Each row has a name. After each piece below comes the name of the row it's from, unless a question asks for something else. Each question is about the rows just above it.

[119 139 146 102 137 173 133 120 148 115 135 110 167 193 166 134 123  88
  75 168  71 100 176 128 127 112 126 147  86 139 103 167 209 166 130  89
 132  87 135 123 153 149 107 161 106]  <95>
[161  74 179 147  99 134 134 183 144 165 196 140 138 122 105 123 107  59
  94 103  72  85 148 134 148 111 142 134  91 118 106 132 153 144 117  89
 127 102 137 139 117  83 139 163 165]  <12>
[165 102 134 132 134  83 137 127  91  89 196  59 111 117 105  99 139 179
 163 118 153 106 102  72 183 161 134  74 123 138 122 147 142  85  94 165
 140 107 144 148 134 117 148 144 139]  <86>
[ 64 119  95 120 148 103 123 129 110 104 122 131 158 152 186 115 133 158
 148 110 150  84  95  81 135 150 156 164  87 132 113 140 120 142  87 151
  93  96 139  66 111 131 187 143 108]  <149>
[142 202  95  94 114 108 149 107 186  60 130 137 157 127 149 124 158 123
 103 168 151 129  84 180 141 138 105 143 140 132 184  90 108  88 143 152
 106 111 116  93 145 141 107 163 136]  <106>
[152 108  81 158 133 111 156 150 150  64 151 122 110 142 148  95 110 132
 104  87  84 187 119 135 120 131 128 115 113 140 131 164 143 148  66 120
 158  96 186 139  92  87 103  95 123]  <32>
[141 106 149 105 143 124 141 116 123  84 186  60 149 184 138 107 136 142
 108 158  93  88 157  94 168 137 130 108  95 152 107 180 202 132 103 111
 127  90 143 140 151 146 129 163 114]  <85>
[ 59  72  74  83  85  89  91  94  99 102 103 105 106 107 111 117 117 118
 122 123 127 132 134 134 134 134 137 138 139 139 140 142 144 144 147 148
 148 153 161 163 165 165 179 183 196] is which row reordered? => <12>
Which row holds these entries in another order? [136 163 107 141 145  93 116 111 106 152 143  88 108  90 184 132 140 143
 105 138 141 180  84 129 151 168 103 123 158 124 149 127 157 137 130  60
 186 107 149 108 114  94  95 202 142] => <106>
[139 144 148 117 134 148 144 107 140 165  94  85 142 147 122 138 123  74
 134 161 183  72 102 106 153 118 163 179 139  99 105 117 111  59 196  89
  91 127 137  83 134 132 134 102 165] is which row reordered? => <86>
Which row holds these entries in another order? [136 142 202  95  94 114 108 149 107 186  60 130 137 157 127 149 124 158
 123 103 168 151 129  84 180 141 138 105 143 140 132 184  90 108  88 143
 152 106 111 116  93 145 141 107 163] => <106>
Which row holds these entries in another order? [114 141 106 149 105 143 124 141 116 123  84 186  60 149 184 138 107 136
 142 108 158  93  88 157  94 168 137 130 108  95 152 107 180 202 132 103
 111 127  90 143 140 151 146 129 163] => <85>
[144 139 165 102 134 132 134  83 137 127  91  89 196  59 111 117 105  99
 139 179 163 118 153 106 102  72 183 161 134  74 123 138 122 147 142  85
  94 165 140 107 144 148 134 117 148] is which row reordered? => <86>

[173 144 138 174 174 125 178 164 163 173 196 139 138 128 131 192 187 181
 160 124 121] -> <151>
[ 85 112 105  79  80 112  90  94 101  96  67 108 118 116 110  76  79  84
  87 112 106] -> <97>
[117 101 109 114 115  94 107 119 113 100 111 116 111 102 106 106 109 112
 114  93  79] -> <92>
[ 74 106 116  74  74 121  70  85  87  75  48 115 114 120 120  53  59  66
  90 121 120] -> <153>
[124 156 144 127 126 167 135 125 133 146 123 136 145 157 150 130 128 127
 131 167 183] -> <168>
[ 89 117 119  89  88 131  87  97  99  92  70 118 121 129 124  74  78  83
 100 132 133] -> <188>
[115  98 110 112 113  92 104 117 111  97 108 116 110 100 106 103 106 110
 113  92  78] -> <5>
[192 173 187 139 173 196 163 181 124 125 128 138 121 174 144 131 164 138
 178 161 174] -> <137>
[133 105 116 132 133  95 124 132 124 115 136 122 114 103 110 129 130 131
 127  95  81] -> <186>
Which row holds these entries in another order? [161 174 192 173 187 139 173 196 163 181 124 125 128 138 121 174 144 131
 164 138 178] => <137>
Which row holds these entries in another order? [174 131 192 144 164 163 181 173 174 121 139 128 187 173 138 178 160 124
 138 196 125] => <151>
Put [ 48  53  59  66  70  74  74  74  75  85  87  90 106 114 115 116 120 120
 120 121 121] back in order: which row is it? => <153>
[106 112  87  84  79  76 110 116 118 108  67  96 101  94  90 112  80  79
 105 112  85] is which row reordered? => <97>
Which row holds these entries in another order? [121 124 160 181 187 192 131 128 138 139 196 173 163 164 178 125 174 174
 138 144 173] => <151>
[ 78  92  92  97  98 100 103 104 106 106 108 110 110 110 111 112 113 113
 115 116 117] is which row reordered? => <5>

[206 107 167  71 173] = <74>
[156 169 149 207 117] = <31>
[149 207 155 117 169] = <156>
[100 205 159 105  72] = <25>
[207 169 155 117 149] = <167>
[170 156 207 117 149] = <98>
[131  67  60  94 117] = <39>
Put [117 149 156 169 207] back in order: which row is it? => <31>
Put [ 72 105 159 205 100] back in order: which row is it? => <25>
Put [117 207 149 169 156] back in order: which row is it? => <31>
[105  72 100 205 159] is which row reordered? => <25>
[ 72 100 105 159 205] is which row reordered? => <25>
Put [149 156 169 207 117] back in order: which row is it? => <31>
Which row holds these entries in another order? [207 117 149 170 156] => <98>

[115 121  96 132 129  98 116] = <10>
[ 98 129 132 116 116  96 121] = <3>
[134 127 151 129 129 144 142] = <46>
[120 129 132  96 115 116  98] = <15>
Which row holds these entries in another order? [132  96 129  98 115 121 116] => <10>
[115 132 121 116 129  98  96] is which row reordered? => <10>
[ 96  98 115 116 120 129 132] is which row reordered? => <15>

[102 139 192 171 151] -> <84>
[192 139  96 102 165] -> <113>
[192 139 102 171 152] -> <128>
[192 139 166 102  96] -> <17>
[102 171 139 192 150] -> <102>
Put [152 171 102 139 192] back in order: which row is it? => <128>
[166  96 139 192 102] is which row reordered? => <17>
Which row holds these entries in another order? [150 192 139 171 102] => <102>
Put [102 139 192 151 171] back in order: which row is it? => <84>

[ 82 129  96 127] : <81>
[126 118 176 130] : <197>
[173 125 166 130] : <123>
[130 153 166 126] : <42>
[173 125 130 166] : <199>
[108 129  93 127] : <13>
[ 86 125 116 129] : <56>
[118 126 176 129] : <177>
[190 129  85 128] : <73>
[153 130 166 126] : <157>
[154 126 166 130] : <112>
Put [129 176 126 118] back in order: which row is it? => <177>
[128  85 190 129] is which row reordered? => <73>
Put [130 126 118 176] back in order: which row is it? => <197>
Which row holds these entries in another order? [130 166 126 154] => <112>
Put [130 154 126 166] back in order: which row is it? => <112>
[118 126 129 176] is which row reordered? => <177>
[ 85 128 129 190] is which row reordered? => <73>

[ 67 129 162  57 122 170 182]  <195>
[ 64 191  92 205 158 120 147]  <55>
[162 185 181 136 172 115 201]  <16>
[128 167 119 143  83 115 105]  <58>
[191 205  64 120 158 147  93]  <147>
[187 104 125 163  92 151 156]  <164>
[132  58  57 186 144 172 127]  <146>
[ 64 124  76 150 201 145 138]  <60>
[122 120 167 123 143  91 131]  <75>
[185 136  52 152  51  65 127]  <117>
[158 147  93 191 205  64 120] is which row reordered? => <147>
[143  83 115 105 128 167 119] is which row reordered? => <58>

[122  92  94 138 138 142 125 148 144 153 165 136 133 133 105 136  84] -> <206>
[143 162 124 122 161 130 135 133 114 135 139 139 134 144 127 136 163] -> <111>
[148 153 134 122 134 120 132 125 104 112  98 133 132 145 129 124 146] -> <184>
[128 154 145 122 183 122 127 126 115 160 162 121 130 118 149 134 187] -> <62>
[125  84 146 137 134 133 123 123 139 115 102 128 127 124 123 127  85] -> <169>
[119 128 126 120  81 141 138 140 144 133 126 136 131 124 121 130 135] -> <161>
[116 109 136 128  95 134 126 119 142 119 100 123 127 104 127 114 131] -> <119>
[135 163 109 149 135 128 128 159 138 156 178 123 137 122 123 112 166] -> <89>
[163 139 139 161 114 135 122 144 136 134 136 124 130 143 133 127 162] -> <166>
[100 136 123 128  95 116 114 109 104 119 142 118 134 127 126 131 127] -> <103>
[119 132 162 118 153 129 122 115 129 107  62 129 123 119 141 134 133] -> <7>
Put [131 116 109 136 128  95 134 126 119 142 119 100 123 127 104 127 114] back in order: which row is it? => <119>
Put [127 131 126 127 134 118 142 119 104 109 114 116  95 128 123 136 100] back in order: which row is it? => <103>
Which row holds these entries in another order? [109 112 122 123 123 128 128 135 135 137 138 149 156 159 163 166 178] => <89>
Which row holds these entries in another order? [183 162 128 126 160 118 145 121 149 127 115 122 134 154 130 122 187] => <62>
[136 163 143 162 124 122 161 130 135 133 114 135 139 139 134 144 127] is which row reordered? => <111>

[126  86 124 148 128 114 136 137 136 103 153 142 126 130 133 134 126 149
 123 140 132 125 132 136 133 133 126] = <87>
[117 138 128 155 150 139 102 131 162 145 148 131 137 131 134 148 130  96
 129 137 132 150 127 181 127 164 149] = <34>
[138 133 123  90 141 125 110 128 110  91  98 159 118 132 111  97 109 107
 121 116 131 101 132 108 129  91 116] = <143>
[143 136 130 133 132 137 136 124 103 133 114 149 132 126 126 128 148 153
 134 140 126 123 126  86 133 125 136] = <100>
[119 117 138  68 119 120 125 129 123  65 106 104 115 124 107  83 103 118
 115 101 133  86 132 109 129  70  92] = <79>
[137 117 126 133 106 131 128 129 153 125 130  99 127 127 130 145 117 115
 121 133 122 142 124 166 129 130 111] = <174>
[123 130 129 127 124 126 127 115 137 128 111 142 133  99 106 153 121 117
 117 133 131 125 129 130 166 145 130] = <132>
[125 149 130 195 150 136 154 129 109 199 161 151 156 127 173 172 190 175
 140 156 127 158 128 102 136 209 172] = <131>
Put [153 125 130  99 127 127 130 145 117 115 121 133 122 142 124 166 129 130
 111 137 117 126 133 106 131 128 129] back in order: which row is it? => <174>
[149 137 134 133 136 153 125 148 132 140 130 126 136 126 124 143 126 103
 114 128 126  86 123 136 133 132 133] is which row reordered? => <100>

